Here is a tiny trained network, its code and every weight. The questions are about switching its units off for an input and a class, where a switched-off unit gives its printed mean instead of its output.

import numpy as np


def w(rows, s, z=0):
    codes = np.array(rows[::2]) - 128.0
    scale = np.full(codes.shape[1], s)
    scale[-1] = z or s
    return codes * scale


def norm(h):
    return h / np.sqrt((h * h).mean(-1, keepdims=True) + 1e-5)


def f(y):
    return y / 2 * (1 + np.tanh(0.7978845608 * (y + 0.044715 * y**3)))


def log_softmax(a):
    a = a - a.max(-1, keepdims=True)
    return a - np.log(np.exp(a).sum(-1, keepdims=True))


def net(x, mask):
    res = np.array(x, float).reshape(1, 2) / 4 @ E
    u = 0
    for l in range(2):
        y = f(norm(res) @ A[l][:, :-1].T + A[l][:, -1])
        res = res + np.where(mask[u : u + 10], y, B[l][:, -1]) @ B[l][:, :-1]
        u += 10
    return log_softmax(norm(res)[-1] @ U[:, :-1].T + U[:, -1])


A, B = {}, {}
E = w([
[104,11,253,123,243,132,103,110],'x0',
[201,124,116,183,150,174,57,118],'x1',
],0.00044)
A[0] = w([
[136,128,126,122,133,125,138,121,114],'0.n1',
[132,129,129,123,129,131,131,125,129],'0.n2',
[245,212,15,202,67,190,85,101,45],'0.n3',
[44,219,56,67,17,56,198,233,36],'0.n4',
[130,127,128,125,129,130,131,126,126],'0.n5',
[124,127,132,130,121,133,123,133,137],'0.n6',
[138,133,122,123,137,125,137,123,110],'0.n7',
[163,86,183,219,171,193,7,137,168],'0.n8',
[48,213,66,71,24,65,191,225,18],'0.n9',
[38,47,221,17,197,42,239,78,4],'0.n10',
],0.0013,0.00046)
B[0] = w([
[124,121,125,141,122,132,135,128,124],'0.n1',
[131,133,132,125,127,123,127,127,128],'0.n2',
[55,201,83,147,21,140,32,190,254],'0.n3',
[200,55,182,100,197,133,150,47,245],'0.n4',
[130,130,129,128,127,125,129,128,127],'0.n5',
[131,134,126,123,135,121,123,128,131],'0.n6',
[118,113,135,131,121,137,125,122,123],'0.n7',
[205,144,82,88,169,130,151,111,228],'0.n8',
[185,60,180,105,188,135,148,54,219],'0.n9',
[86,249,66,167,20,133,82,212,224],'0.n10',
],0.0012,0.00085)
A[1] = w([
[149,133,122,155,132,150,151,106,175],'1.n1',
[51,131,145,126,120,111,151,175,18],'1.n2',
[71,73,157,119,158,124,143,124,58],'1.n3',
[169,97,134,151,187,149,109,110,65],'1.n4',
[45,133,147,126,118,109,154,185,1],'1.n5',
[123,63,151,95,157,104,179,3,32],'1.n6',
[124,156,129,146,128,116,151,161,211],'1.n7',
[158,115,140,150,172,139,112,142,79],'1.n8',
[138,142,114,107,117,112,194,99,133],'1.n9',
[156,118,116,116,121,149,168,62,132],'1.n10',
],0.0038,0.00072)
B[1] = w([
[113,120,203,119,143,75,105,180,143],'1.n1',
[212,185,169,73,175,63,91,164,152],'1.n2',
[123,186,23,165,74,144,68,162,141],'1.n3',
[184,109,204,81,127,103,214,81,169],'1.n4',
[216,182,173,64,183,57,93,165,163],'1.n5',
[35,184,5,110,109,162,175,140,254],'1.n6',
[74,60,160,98,183,157,119,87,153],'1.n7',
[127,105,159,91,120,122,214,74,147],'1.n8',
[127,91,185,100,218,130,164,131,151],'1.n9',
[115,180,141,86,205,82,142,203,172],'1.n10',
],0.0015,0.0018)
U = w([
[7,169,40,64,190,133,254,150,145],'0',
[115,124,62,234,20,203,6,122,141],'1',
[197,204,204,66,199,25,24,226,136],'2',
[203,13,235,136,149,160,232,26,142],'3',
[36,30,186,227,149,44,124,198,1],'4',
],0.0077,0.0093)

Each question gives the input, the list of numbers given to net, and the class t.
The units are the neurons (one row each of A and B). Each row of codes is followed by its name. A weight is (code - 128) times the scale printed after its matrix; where a second scale follows, it is the last column's (A, B and U).
mask holds one flag per neuron, layer by layer. A switched-off neuron (its flag False) gives its mean, the last column of its row in B, instead of its output. The means were averaged over made-up inputs and are rounded, as every weight is.
A unit's drop is (log p(t) with every unit on - log p(t) with that unit switched off) / (log p(t) with every unit on - log p(t) with every unit switched off).
The circuit of an input: a set's keep is (log p(t) with only the set's units on - log p(t) with every unit switched off) / (log p(t) with every unit on - log p(t) with every unit switched off). Starting from the 12 units with the biggest drops (on a tie, the unit counted first), units are removed one at a time, each time the one whose removal leaves the highest keep (on an exact tie, the one counted first), for as long as the keep stays at least 0.8.
units of the circuit, in order: the units of the circuit, biggest drop first
most important unit: the unit with the biggest drop
top k neurons: the k neurons with the biggest drops, biggest first
top k neurons in layer l: the k neurons of layer l with the biggest drops, biggest first
drop when u is switched off: that unit's drop, to one decimal
input [3,2], class 3: top 2 neurons : [0.n3, 0.n4]
input [-7,1], class 1: units of the circuit, in order : [1.n5, 1.n4, 1.n6]
input [-4,1], class 1: units of the circuit, in order : [1.n5, 1.n6]
input [0,2], class 1: top 3 neurons in layer 0 : [0.n3, 0.n4, 0.n9]
input [1,7], class 3: top 3 neurons in layer 1 : [1.n6, 1.n4, 1.n3]
input [1,5], class 3: most important unit : 0.n10
input [-5,1], class 1: top 3 neurons : [0.n3, 1.n5, 1.n2]
input [3,0], class 2: top 2 neurons in layer 0 : [0.n4, 0.n9]
input [2,-4], class 2: drop when 0.n10 is switched off : 0.9
input [-1,1], class 1: drop when 0.n3 is switched off : 1.9
input [4,3], class 3: drop when 0.n5 is switched off : 0.0
input [1,-7], class 2: top 2 neurons in layer 0 : [0.n10, 0.n8]
